Where the symbols take the objects:
j3 s j561
j3 u j926
j3 i j735
j521 s j963
j521 u j10
j521 i j333
j96 s j772
j96 u j138
j96 i j831
j417 s j870
j417 u j617
j417 i j521
j197 s j901
j197 u j602
j197 i j337
j735 s j185
j735 u j73
j735 i j617
j333 s j820
j333 u j211
j333 i j827
j932 s j209
j932 u j377
j932 i j673
j416 s j304
j416 u j41
j416 i j561
j213 s j774
j213 u j673
j213 i j874
j889 s j388
j889 u j915
j889 i j416
j694 s j831
j694 u j202
j694 i j554
j304 s j41
j304 u j603
j304 i j879
j554 s j197
j554 u j901
j554 i j856
j603 s j735
j603 u j185
j603 i j73
j41 s j603
j41 u j388
j41 i j99
j783 s j772
j783 u j182
j783 i j182
j57 s j517
j57 u j874
j57 i j694
j963 s j567
j963 u j417
j963 i j820
j989 s j436
j989 u j572
j989 i j220
j966 s j46
j966 u j99
j966 i j677
j230 s j45
j230 u j491
j230 i j10
j470 s j665
j470 u j187
j470 i j816
j37 s j314
j37 u j783
j37 i j602
j528 s j926
j528 u j470
j528 i j45
j269 s j963
j269 u j197
j269 i j820
j185 s j73
j185 u j3
j185 i j343
j517 s j874
j517 u j694
j517 i j772
j138 s j497
j138 u j492
j138 i j314
j323 s j785
j323 u j989
j323 i j99
j22 s j246
j22 u j143
j22 i j470
j696 s j57
j696 u j517
j696 i j30
j856 s j337
j856 u j269
j856 i j492
j915 s j605
j915 u j10
j915 i j41
j497 s j492
j497 u j694
j497 i j96
j673 s j448
j673 u j436
j673 i j763
j99 s j730
j99 u j926
j99 i j239
j561 s j879
j561 u j3
j561 i j185
j602 s j100
j602 u j182
j602 i j554
j491 s j816
j491 u j528
j491 i j938
j679 s j998
j679 u j856
j679 i j138
j827 s j783
j827 u j939
j827 i j735
j655 s j696
j655 u j96
j655 i j901
j870 s j617
j870 u j343
j870 i j963
j73 s j3
j73 u j333
j73 i j915
j771 s j416
j771 u j304
j771 i j3
j879 s j771
j879 u j41
j879 i j73
j343 s j603
j343 u j735
j343 i j246
j748 s j30
j748 u j12
j748 i j377
j926 s j470
j926 u j763
j926 i j491
j388 s j915
j388 u j938
j388 i j915
j938 s j230
j938 u j45
j938 i j605
j448 s j436
j448 u j816
j448 i j966
j30 s j12
j30 u j655
j30 i j504
j337 s j269
j337 u j554
j337 i j679
j763 s j213
j763 u j774
j763 i j938
j12 s j655
j12 u j696
j12 i j72
j665 s j3
j665 u j926
j665 i j528
j730 s j220
j730 u j209
j730 i j966
j220 s j323
j220 u j785
j220 i j9
j816 s j528
j816 u j926
j816 i j926
j820 s j211
j820 u j521
j820 i j783
j901 s j602
j901 u j96
j901 i j202
j677 s j143
j677 u j239
j677 i j665
j785 s j989
j785 u j816
j785 i j730
j182 s j37
j182 u j827
j182 i j901
j202 s j314
j202 u j96
j202 i j874
j504 s j143
j504 u j748
j504 i j436
j831 s j783
j831 u j436
j831 i j517
j567 s j417
j567 u j870
j567 i j211
j72 s j99
j72 u j30
j72 i j209
j211 s j521
j211 u j603
j211 i j679
j572 s j763
j572 u j213
j572 i j22
j209 s j377
j209 u j504
j209 i j448
j617 s j343
j617 u j603
j617 i j567
j314 s j96
j314 u j772
j314 i j694
j100 s j182
j100 u j37
j100 i j197
j246 s j246
j246 u j230
j246 i j915
j874 s j497
j874 u j831
j874 i j696
j9 s j99
j9 u j730
j9 i j143
j939 s j333
j939 u j820
j939 i j202
j774 s j673
j774 u j694
j774 i j572
j46 s j572
j46 u j763
j46 i j323
j377 s j504
j377 u j72
j377 i j436
j605 s j99
j605 u j99
j605 i j889
j492 s j679
j492 u j998
j492 i j772
j45 s j41
j45 u j816
j45 i j246
j10 s j246
j10 u j239
j10 i j388
j998 s j567
j998 u j772
j998 i j12
j187 s j730
j187 u j677
j187 i j10
j436 s j932
j436 u j209
j436 i j774
j239 s j966
j239 u j9
j239 i j22
j772 s j213
j772 u j497
j772 i j202
j143 s j239
j143 u j966
j143 i j187

The rows follow the links: the fewer symbols apart two objects are, the more alike their rows tend to be.

Each row is also shifted at random along 3 hidden directions that mean nothing.

Some objects, each with a row of numbers:
j673 -> 26 4 22 5 -6 18 -7 2 12 -6 -7 -3 10 15 -1 -11 -18 -9 -2 25 10 27 -2 -5 1 -17 -4 15 -12 -18 6 -25 3 3 6 5 4 -14 0 -15 -10
j771 -> 10 12 -1 5 14 -12 -12 2 15 3 8 2 7 -15 12 -9 -7 -5 15 7 -4 0 11 11 -8 10 33 -17 16 5 3 11 -7 9 3 6 -5 -20 -4 13 -16
j889 -> -18 5 -18 -2 10 -14 -2 17 -17 0 -9 3 4 -24 -2 -2 8 -7 0 -7 -2 -8 2 0 -11 24 27 -6 16 10 6 6 -17 2 -7 2 -7 -1 12 8 -12
j73 -> 20 21 -29 -9 24 -7 -18 8 14 -2 -15 -3 17 -17 6 1 -5 -12 -3 5 8 -8 -12 -3 -4 13 25 -7 1 3 0 -9 -4 3 -9 -4 -12 -2 -9 26 -14
j763 -> -14 -12 37 0 -11 6 15 7 3 12 14 5 4 11 -5 2 -10 4 3 1 -6 35 0 5 18 -5 6 9 -2 -15 -1 0 3 2 4 25 1 9 10 -6 -21
j45 -> 27 -6 -6 -3 5 -9 -14 -5 -26 -10 -16 16 -7 -21 -4 -13 -4 6 -5 -8 -5 -12 2 16 -7 6 9 11 -4 7 -7 5 4 -17 5 16 0 -18 33 -1 -9
j57 -> -8 -19 5 0 1 3 21 16 0 -2 -17 2 8 3 8 4 -9 -3 -7 -24 13 13 -5 -11 -16 7 -2 22 6 -9 11 -4 -4 26 -21 -10 16 -6 -10 -3 -2
j202 -> -6 -24 25 9 -7 -7 19 -4 13 5 11 4 -3 5 17 8 -7 14 8 -32 -6 6 12 10 -9 -4 -1 5 12 -2 -2 21 7 21 -4 -1 21 -11 -11 1 6
j730 -> -28 5 0 -2 -21 11 12 11 -5 14 17 -10 2 12 -21 8 11 -6 2 19 -8 22 1 -5 18 -2 -4 -1 1 -3 5 -12 -7 -9 10 11 -11 33 12 -14 -2
j436 -> -4 9 -12 1 -9 21 5 17 2 -1 -10 -12 12 15 -12 -4 -3 -20 -8 25 13 22 -6 -21 -5 -3 -11 12 -2 -11 16 -32 -12 9 -6 -9 -3 10 -3 -18 0
j665 -> -8 2 3 -13 1 -6 -9 14 -20 -9 -33 3 7 -21 -18 8 8 -5 -16 -7 4 0 -21 -6 6 7 14 11 -22 -4 -9 -19 -8 -21 3 12 -4 5 27 5 -20
j143 -> 3 9 10 -1 -14 10 -12 -1 -11 -6 -6 -4 -1 4 -18 -6 5 -6 -6 28 1 7 -4 -5 9 -14 -8 4 -18 -5 -1 -21 -3 -23 18 9 -8 2 19 -18 -2
j528 -> 34 -6 10 -2 -1 -7 -18 -10 -19 -14 -19 16 -7 -17 -4 -10 -6 9 -6 -4 -6 -8 0 17 -3 -4 6 13 -15 2 -11 -2 8 -25 13 20 3 -22 35 -4 -10
j209 -> 27 14 -1 7 -2 16 -20 -3 1 -16 -15 -5 5 10 -2 -24 -8 -16 -5 39 17 6 2 -13 -12 -16 -12 7 -12 -6 12 -27 -5 -3 7 -10 -3 -24 1 -23 4
j9 -> -14 11 26 -2 -14 8 -7 2 0 -4 -4 -7 5 6 -16 3 8 -8 -4 22 5 14 -10 -11 20 -14 -2 0 -24 -10 -5 -21 -5 -21 19 8 -7 9 10 -10 -7
j96 -> -23 -21 29 4 -5 -5 21 6 7 -2 -5 2 1 2 13 10 -1 6 -1 -35 4 6 2 -6 -12 -1 0 7 3 -5 1 11 -1 22 -10 -9 22 -9 -14 -1 4
j470 -> -4 -11 -14 -6 -13 -3 9 8 -29 8 2 8 -8 -7 -20 5 8 9 -5 -6 -17 3 2 14 8 10 0 12 5 5 -2 1 -2 -16 3 24 -7 23 35 -6 -6
j677 -> -13 7 2 -6 -13 7 -6 8 -16 -5 -15 -4 3 -1 -23 7 11 -7 -12 13 2 8 -14 -9 13 -4 -5 8 -22 -5 -4 -24 -6 -25 13 9 -9 16 22 -9 -5
j963 -> 15 7 38 -6 25 2 -26 -41 4 -13 6 14 -16 6 14 -15 -14 10 1 10 13 -19 -13 3 26 -20 -18 -12 -34 -8 -21 19 23 -20 6 -3 -2 -27 -14 10 0
j932 -> 1 8 17 10 -2 17 -7 -4 1 -6 4 -3 0 15 1 -22 -9 -12 4 35 12 15 9 -9 -3 -13 -10 -1 -3 -9 12 -11 -6 4 6 -5 0 -18 -4 -24 0
j774 -> 10 -9 19 3 -11 10 11 8 14 7 6 -1 10 15 0 2 -16 -1 1 5 0 34 1 3 5 -9 -2 15 0 -15 6 -13 5 10 1 14 6 4 -1 -8 -12
j37 -> -1 -4 -15 12 -25 -9 9 2 16 11 18 -15 -4 1 0 23 21 10 10 -16 -22 -11 21 12 -16 -2 2 -12 19 19 -3 6 -1 5 13 -3 9 16 -6 -1 25
j655 -> -32 -9 4 7 -2 2 17 10 -13 -7 -6 -3 -3 5 6 -8 4 -8 -4 -8 13 -1 6 -19 -18 6 -11 6 10 1 17 4 -16 22 -14 -23 11 -8 -10 -16 12
j99 -> -9 9 12 2 -13 5 -7 1 -11 3 8 -2 -1 -2 -17 -9 5 -4 5 27 -9 13 7 6 9 -6 6 -4 -4 0 1 -9 -8 -18 19 19 -10 1 25 -15 -10
j333 -> 18 8 -26 -8 16 0 -9 -18 9 6 8 -1 -6 4 3 7 -2 9 0 0 -2 -19 -9 7 14 0 -10 -11 -4 4 -13 8 15 -6 -8 -5 -10 15 -16 21 6
j492 -> 3 -15 25 -6 8 -2 4 -2 7 -19 -35 3 5 0 11 14 -4 5 -17 -33 20 -7 -22 -15 -7 -8 -11 18 -27 -10 -9 -7 9 7 -11 -18 21 -15 -17 8 5
j230 -> -35 -8 27 -11 8 -10 0 0 -33 -12 -20 14 -6 -20 -7 -3 7 2 -11 -18 7 -10 -15 -8 9 9 6 5 -18 -3 -8 11 -8 -15 -2 4 0 -9 22 3 -13
j554 -> -9 -4 15 8 -15 -7 2 -4 12 -5 -1 -11 -6 -2 2 20 19 6 4 -22 -5 -18 6 -3 -11 -10 -2 -12 -6 10 -9 3 -1 -1 12 -14 15 -1 -10 0 23
j748 -> 39 10 19 14 7 13 -29 -20 -3 -25 -10 5 -8 6 12 -38 -16 -10 2 37 17 -7 12 -3 -20 -21 -12 1 -11 -4 8 -8 -1 -2 10 -13 6 -54 -1 -24 6
j785 -> -34 3 46 0 -14 5 6 1 6 7 20 -5 2 13 -9 7 5 1 6 14 -3 25 -4 -4 30 -11 2 -7 -13 -12 -6 -3 0 -12 17 18 -6 13 4 -8 -12
j603 -> -12 14 -8 -10 27 -9 -5 0 8 7 10 5 8 -9 9 -5 -5 -4 6 3 4 -5 -8 -2 15 15 18 -16 5 0 -2 16 1 5 -9 -1 -14 2 -13 23 -15
j679 -> 43 -7 -14 -5 4 -1 -9 -14 8 -17 -29 0 -1 0 7 12 -3 8 -16 -23 9 -24 -14 -3 -12 -12 -20 16 -21 1 -11 -11 19 -5 -6 -17 14 -8 -11 9 20
j939 -> 41 6 -15 -3 10 -2 -14 -22 24 -3 -3 -1 -3 5 8 11 -5 10 -1 -8 -1 -21 -8 10 3 -12 -12 -5 -12 5 -16 1 23 -6 1 -8 2 0 -19 20 14
j989 -> 16 5 -14 -1 -19 11 3 10 13 11 8 -11 11 14 -14 10 -1 -4 -1 20 -8 26 0 2 11 -7 -3 10 1 -7 3 -25 5 -6 10 16 -8 25 6 -7 -3
j572 -> -4 0 28 -5 -9 9 3 9 14 1 -10 -4 15 10 -9 11 -8 -4 -6 5 6 31 -16 -7 16 -11 2 13 -19 -17 -4 -24 4 -4 6 14 3 7 2 -2 -17

Start, symbols taken left to right, then the object you end at.
Answers are names.
-7 -13 -33 -8 -5 -8 14 17 -34 6 -6 10 -4 -17 -16 2 7 5 -8 -18 -13 -4 2 9 -6 24 7 14 17 9 4 4 -7 -6 -9 16 -7 20 35 -1 -7
s i i u => j938
-11 2 14 1 3 -11 -8 3 -24 -4 -2 11 -9 -22 -4 -14 5 0 5 2 -5 -7 9 8 -3 10 21 -8 3 6 -1 12 -13 -13 8 14 -5 -17 27 -4 -14
s u u s => j213
-13 -8 -41 -12 4 -8 9 11 -37 5 -8 9 -6 -17 -14 2 9 3 -10 -16 -10 -12 -7 5 0 25 1 11 12 10 3 6 -5 -8 -15 9 -11 24 28 6 -5
s s s => j246
-24 1 9 -6 -13 4 1 3 -23 1 2 0 -6 -1 -20 3 12 0 -6 10 -5 5 -5 -3 18 -2 -5 3 -11 -2 -3 -6 -5 -24 12 14 -9 18 26 -11 -5
s s => j220
-19 -5 13 -11 -1 -7 0 13 -23 -7 -25 7 5 -15 -14 7 7 -2 -15 -12 1 7 -18 -4 10 8 11 14 -18 -5 -8 -11 -6 -19 2 16 -3 7 28 3 -19
u i u => j45
-33 -8 -15 -10 3 -10 8 2 -38 4 4 11 -12 -14 -13 -2 12 6 -4 -11 -8 -11 -3 5 11 19 -2 1 5 8 -1 17 -6 -14 -5 10 -11 18 26 0 -4
u s i => j677
18 -13 9 0 3 2 7 9 11 -13 -32 3 14 1 11 3 -15 -5 -14 -20 16 12 -11 -11 -19 -4 -1 26 -8 -12 5 -16 3 18 -13 -11 19 -19 -9 -1 -5
u u u => j209
31 -18 29 13 -6 -7 1 -11 19 -8 -3 4 -3 2 21 3 -11 14 5 -25 -4 -1 13 15 -18 -14 2 7 1 1 -6 10 13 11 5 0 26 -28 -9 0 6
u s s i => j572
-13 3 17 10 -15 -9 -4 -2 15 -7 -2 -13 -2 -3 3 18 21 2 4 -13 -4 -17 6 -4 -11 -11 3 -14 -6 10 -9 -1 -6 -4 17 -12 11 -3 -11 1 20
s s s => j37
3 7 -1 4 1 -10 -4 -11 24 6 19 -8 -3 3 10 18 9 9 10 -7 -9 -17 3 7 6 -4 4 -22 3 10 -13 15 8 -3 7 -6 -1 10 -22 18 14
i u s u => j926
25 -23 -18 4 -9 0 18 9 11 4 -8 -1 4 6 8 14 -9 9 -5 -29 -5 7 5 7 -20 3 -7 21 14 0 4 -4 9 21 -16 -2 17 5 -7 3 8
u u => j694
11 2 -23 -7 19 0 -1 -20 -1 18 33 11 -12 9 9 -11 -13 11 10 8 -8 -9 3 17 21 8 -11 -11 13 3 -3 28 17 -2 -11 7 -17 13 -8 16 -2
i s u => j617
18 -28 -24 5 -10 -2 25 7 5 12 6 3 -1 7 7 10 -11 14 0 -32 -13 9 12 16 -19 7 -7 20 26 3 7 8 10 25 -17 3 16 9 -1 1 8
i s => j772
